Below are the code and all the weights of a small trained network. Each question names an input and a target symbol and asks about switching units off, where a switched-off unit gives its printed mean instead of its output.

import numpy as np


def w(rows, s, z=0):
    codes = np.array(rows[::2]) - 128.0
    scale = np.full(codes.shape[1], s)
    scale[-1] = z or s
    return codes * scale


def softmax(a):
    e = np.exp(a - a.max(-1, keepdims=True))
    return e / e.sum(-1, keepdims=True)


def log_softmax(a):
    a = a - a.max(-1, keepdims=True)
    return a - np.log(np.exp(a).sum(-1, keepdims=True))


def net(x, mask):
    ids = ['γδζθλμξστφ'.index(c) for c in x.split()]
    T = len(ids)
    res = E[ids] + P[:T]
    u = 0
    for l in range(2):
        r = res
        for j in range(3):
            rows = slice(2 * j, 2 * j + 2)
            q, k, v = (r @ M[l][rows].T for M in (Q, K, V))
            z = softmax(np.where(np.tri(T) > 0, q @ k.T / 2**0.5, -1e9)) @ v
            o = O[l][rows]
            res = res + np.where(mask[u + j], z, o[:, -1]) @ o[:, :-1]
        u += 3
    return log_softmax(res[-1] @ U[:, :-1].T + U[:, -1])


Q, K, V, O = {}, {}, {}, {}
E = w([
[118,64,121,154,179,157,154,112,162],'γ',
[98,68,152,106,102,110,132,190,104],'δ',
[47,126,145,86,140,118,109,118,111],'ζ',
[135,103,134,63,185,133,107,126,135],'θ',
[94,76,62,164,62,172,126,102,56],'λ',
[60,132,82,83,160,200,126,88,98],'μ',
[172,174,249,69,156,163,98,107,98],'ξ',
[184,47,119,142,100,124,91,87,70],'σ',
[202,195,114,109,79,138,167,169,120],'τ',
[119,114,121,202,204,94,141,118,38],'φ',
],0.021)
P = w([
[108,138,167,116,100,93,139,118,181],'0',
[91,122,118,163,142,170,70,208,175],'1',
[111,134,183,123,99,77,208,75,141],'2',
[131,81,122,70,152,119,205,135,55],'3',
[136,136,52,153,149,141,56,151,116],'4',
[161,173,127,128,103,65,161,33,84],'5',
[173,103,83,59,181,130,216,151,9],'6',
[159,140,39,154,138,132,53,135,103],'7',
],0.014)
Q[0] = w([
[36,128,115,156,131,189,34,231,126],'L0H0',
[136,221,136,144,50,155,154,170,161],'L0H0',
[97,156,137,188,169,177,9,218,181],'L0H1',
[129,103,145,127,200,165,204,185,22],'L0H1',
[90,122,97,134,189,148,129,149,101],'L0H2',
[172,200,54,127,104,183,83,193,215],'L0H2',
],0.013)
K[0] = w([
[8,117,145,119,71,74,103,137,155],'L0H0',
[123,168,152,153,77,143,184,180,224],'L0H0',
[34,95,188,170,114,91,133,150,205],'L0H1',
[167,136,85,216,94,86,137,139,73],'L0H1',
[95,103,66,104,176,96,126,111,145],'L0H2',
[120,189,89,123,103,170,205,152,191],'L0H2',
],0.014)
V[0] = w([
[132,193,229,133,101,185,92,167,48],'L0H0',
[93,130,43,52,133,41,82,151,99],'L0H0',
[133,162,44,128,158,55,180,185,133],'L0H1',
[120,225,79,163,105,125,194,177,152],'L0H1',
[107,155,184,121,172,199,130,49,156],'L0H2',
[204,153,135,163,142,254,110,63,46],'L0H2',
],0.007)
O[0] = w([
[84,145,56,144,128,95,146,151,169,148],'L0H0',
[119,182,205,155,96,183,179,134,85,254],'L0H0',
[159,78,133,90,142,1,109,102,130,146],'L0H1',
[43,62,83,141,151,36,97,133,136,49],'L0H1',
[65,115,77,138,114,132,142,97,159,112],'L0H2',
[151,208,33,91,173,132,181,147,147,200],'L0H2',
],0.0086,0.003)
Q[1] = w([
[100,102,26,99,155,112,81,197,156],'L1H0',
[118,180,110,198,112,128,11,77,193],'L1H0',
[187,85,144,91,135,153,151,53,163],'L1H1',
[77,103,93,189,94,84,172,100,149],'L1H1',
[128,186,205,158,70,57,164,32,149],'L1H2',
[113,110,122,56,101,97,212,94,65],'L1H2',
],0.011)
K[1] = w([
[130,87,163,172,79,90,213,195,254],'L1H0',
[19,153,248,66,177,166,106,120,225],'L1H0',
[196,150,90,173,116,119,165,156,62],'L1H1',
[100,132,175,188,78,128,192,54,251],'L1H1',
[90,223,245,25,210,80,61,162,53],'L1H2',
[196,175,67,151,131,55,140,153,21],'L1H2',
],0.0086)
V[1] = w([
[206,73,104,210,53,128,144,128,130],'L1H0',
[184,149,214,123,175,95,104,145,229],'L1H0',
[112,149,153,91,168,101,165,81,229],'L1H1',
[134,205,114,198,23,77,158,90,121],'L1H1',
[193,118,141,95,173,114,121,139,197],'L1H2',
[125,107,123,1,19,153,106,125,196],'L1H2',
],0.0087)
O[1] = w([
[128,80,114,65,234,177,97,236,75,130],'L1H0',
[218,84,79,129,124,147,235,63,103,113],'L1H0',
[123,148,148,1,156,117,130,150,159,102],'L1H1',
[132,154,111,144,128,159,198,190,64,1],'L1H1',
[132,205,131,226,183,121,83,148,145,129],'L1H2',
[137,168,90,80,162,106,46,107,20,136],'L1H2',
],0.0093,0.0067)
U = w([
[180,80,102,111,159,142,24,113,232,101],'γ',
[191,60,134,172,86,93,105,144,100,84],'δ',
[120,96,133,74,59,125,183,124,97,82],'ζ',
[242,172,237,78,144,101,204,56,92,3],'θ',
[95,97,139,114,126,133,70,228,162,120],'λ',
[65,177,132,148,105,116,101,136,166,146],'μ',
[89,185,45,76,175,172,185,102,179,73],'ξ',
[189,181,147,90,153,198,165,197,112,180],'σ',
[118,121,81,115,199,3,155,132,87,205],'τ',
[126,94,112,149,151,152,170,176,242,214],'φ',
],0.0058,0.0052)

Each question gives the input, a string of symbols that net reads in full, and the target symbol t.
The units are the heads (2 rows each of Q, K, V and O). Each row of codes is followed by its name. A weight is (code - 128) times the scale printed after its matrix; where a second scale follows, it is the last column's (O and U).
mask holds one flag per head, layer by layer. A switched-off head (its flag False) gives its mean, the last column of its rows in O, instead of its output. The means were averaged over made-up inputs and are rounded, as every weight is.
A unit's drop is (log p(t) with every unit on - log p(t) with that unit switched off) / (log p(t) with every unit on - log p(t) with every unit switched off).
The circuit of an input: a set's keep is (log p(t) with only the set's units on - log p(t) with every unit switched off) / (log p(t) with every unit on - log p(t) with every unit switched off). Starting from all 6 units, units are removed one at a time, each time the one whose removal leaves the highest keep (on an exact tie, the one counted first), for as long as the keep stays at least 0.8.
circuit, biggest first: the units of the circuit, biggest drop first
most important unit: the unit with the biggest drop
heads that matter: for each layer, one digit per head in row order, 1 if its drop is at least 0.15 and else 0, layers parted by /
drop of u: that unit's drop, to one decimal
input δ τ θ θ σ μ, target σ: heads that matter	011 / 100
input σ φ γ τ τ θ σ, target σ: most important unit	L0H1
input γ θ θ θ ζ, target μ: circuit, biggest first	(L0H0, L1H0, L0H1, L1H2)
input μ θ θ τ θ θ, target τ: heads that matter	010 / 000
input γ σ ξ τ λ σ μ, target σ: heads that matter	110 / 100
input θ θ ζ γ γ θ, target θ: heads that matter	110 / 100
input ξ ζ σ φ, target φ: heads that matter	000 / 001
input θ δ θ γ, target γ: heads that matter	100 / 010
input μ ξ φ σ λ, target ζ: circuit, biggest first	(L1H2, L1H0)
input τ λ γ, target τ: circuit, biggest first	(L0H1, L1H2)
input θ θ τ σ θ θ, target σ: circuit, biggest first	(L0H1, L1H0)
input τ θ θ ζ ζ, target μ: heads that matter	100 / 100
input γ θ φ φ ξ ξ γ, target φ: heads that matter	000 / 001
input θ θ λ μ, target λ: heads that matter	000 / 100
input σ θ θ γ, target σ: heads that matter	010 / 100
input γ λ φ ξ, target φ: heads that matter	000 / 001
input θ γ ξ θ θ φ μ, target φ: circuit, biggest first	(L1H2)
input φ σ μ θ δ γ, target θ: heads that matter	110 / 000
input τ ξ θ τ θ, target σ: circuit, biggest first	(L0H1, L0H0)
input θ λ σ ξ, target σ: circuit, biggest first	(L0H1, L1H0)
input γ λ θ, target λ: circuit, biggest first	(L1H0)
input μ σ σ ζ, target σ: heads that matter	010 / 100
input μ θ θ, target μ: circuit, biggest first	(L1H0, L0H2)
input σ θ ξ, target σ: heads that matter	011 / 100
input ζ φ σ, target φ: drop of L0H2	0.1
input θ φ τ, target φ: drop of L1H2	1.1
input τ γ γ, target τ: drop of L0H1	0.3
input θ φ θ τ θ γ θ λ, target ζ: drop of L1H2	0.5
input ζ τ φ ξ θ ζ, target ξ: most important unit	L0H0
